Below are the code and all the weights of a small trained network. Each question names an input and a class and asks about switching units off, where a switched-off unit gives its printed mean instead of its output.

import numpy as np


def w(rows, s, z=0):
    codes = np.array(rows[::2]) - 128.0
    scale = np.full(codes.shape[1], s)
    scale[-1] = z or s
    return codes * scale


def norm(h):
    return h / np.sqrt((h * h).mean(-1, keepdims=True) + 1e-5)


def f(y):
    return np.maximum(y, 0)


def log_softmax(a):
    a = a - a.max(-1, keepdims=True)
    return a - np.log(np.exp(a).sum(-1, keepdims=True))


def net(x, mask):
    res = np.array(x, float).reshape(1, 7) / 4 @ E
    u = 0
    for l in range(2):
        y = f(norm(res) @ A[l][:, :-1].T + A[l][:, -1])
        res = res + np.where(mask[u : u + 5], y, B[l][:, -1]) @ B[l][:, :-1]
        u += 5
    return log_softmax(norm(res)[-1] @ U[:, :-1].T + U[:, -1])


A, B = {}, {}
E = w([
[129,128,127,129,129],'x0',
[93,5,145,81,147],'x1',
[128,128,127,126,127],'x2',
[124,130,131,127,126],'x3',
[174,83,103,126,29],'x4',
[74,128,37,56,109],'x5',
[124,126,128,129,127],'x6',
],0.017)
A[0] = w([
[153,160,109,154,31,1],'L0N0',
[168,156,131,185,119,30],'L0N1',
[110,62,156,152,158,46],'L0N2',
[112,186,24,127,103,22],'L0N3',
[172,90,114,143,7,166],'L0N4',
],0.017,0.0056)
B[0] = w([
[220,232,55,61,163,184],'L0N0',
[132,167,144,197,159,165],'L0N1',
[157,100,179,116,178,172],'L0N2',
[67,190,217,36,60,209],'L0N3',
[254,41,116,168,53,247],'L0N4',
],0.016,0.011)
A[1] = w([
[50,90,30,98,161,51],'L1N0',
[43,208,158,189,98,53],'L1N1',
[153,78,3,126,88,74],'L1N2',
[160,142,46,177,72,70],'L1N3',
[185,183,59,184,188,3],'L1N4',
],0.022,0.0074)
B[1] = w([
[176,100,90,31,139,183],'L1N0',
[58,141,59,179,194,223],'L1N1',
[6,138,125,197,131,254],'L1N2',
[126,156,167,22,175,230],'L1N3',
[168,143,129,225,112,198],'L1N4',
],0.026,0.0079)
U = w([
[122,181,135,241,195,68],'0',
[244,182,148,185,74,194],'1',
[41,217,71,98,169,126],'2',
[141,197,124,58,3,134],'3',
[138,81,220,131,234,250],'4',
[190,5,169,180,67,179],'5',
[109,86,110,2,173,68],'6',
[36,40,98,99,36,15],'7',
],0.022,0.0019)

Each question gives the input, the list of numbers given to net, and the class t.
The units are the neurons (one row each of A and B). Each row of codes is followed by its name. A weight is (code - 128) times the scale printed after its matrix; where a second scale follows, it is the last column's (A, B and U).
mask holds one flag per neuron, layer by layer. A switched-off neuron (its flag False) gives its mean, the last column of its row in B, instead of its output. The means were averaged over made-up inputs and are rounded, as every weight is.
A unit's drop is (log p(t) with every unit on - log p(t) with that unit switched off) / (log p(t) with every unit on - log p(t) with every unit switched off).
unit that matters most: the unit with the biggest drop
k most important neurons: the k neurons with the biggest drops, biggest first
top k neurons in layer l: the k neurons of layer l with the biggest drops, biggest first
drop when u is switched off: that unit's drop, to one decimal
input [-2,1,3,-5,-3,5,8], class 6: top 3 neurons in layer 1 => L1N0, L1N2, L1N4
input [1,1,-3,-3,-5,7,7], class 6: top 2 neurons in layer 1 => L1N0, L1N2
input [-4,-4,7,4,2,6,2], class 3: most important neuron => L0N3
input [0,0,-7,1,5,0,8], class 1: top 2 neurons in layer 1 => L1N3, L1N0
input [-4,4,-3,-3,1,-6,4], class 5: 2 most important neurons => L1N3, L1N1
input [-5,2,5,-8,-2,0,0], class 4: top 2 neurons in layer 0 => L0N2, L0N4
input [-6,1,-5,-5,-1,1,-4], class 6: 2 most important neurons => L0N0, L0N4
input [-2,0,3,-8,1,5,-6], class 3: 2 most important neurons => L0N3, L1N2
input [-6,3,6,6,4,-1,8], class 5: top 2 neurons in layer 0 => L0N4, L0N2
input [-8,1,4,-3,-2,-1,2], class 4: 2 most important neurons => L0N4, L1N2
input [-8,1,4,-1,0,-1,3], class 4: top 2 neurons in layer 0 => L0N2, L0N4
input [2,2,0,-8,-5,0,-6], class 4: 3 most important neurons => L0N2, L0N0, L0N4
input [-8,6,5,-4,1,-6,4], class 5: top 3 neurons in layer 1 => L1N3, L1N1, L1N2
input [-7,-3,3,-1,2,2,2], class 3: unit that matters most => L0N3
input [7,-2,-3,-7,1,-1,-2], class 1: drop when L1N4 is switched off => 0.3
input [-3,7,1,-5,1,-2,5], class 5: drop when L1N4 is switched off => -0.1
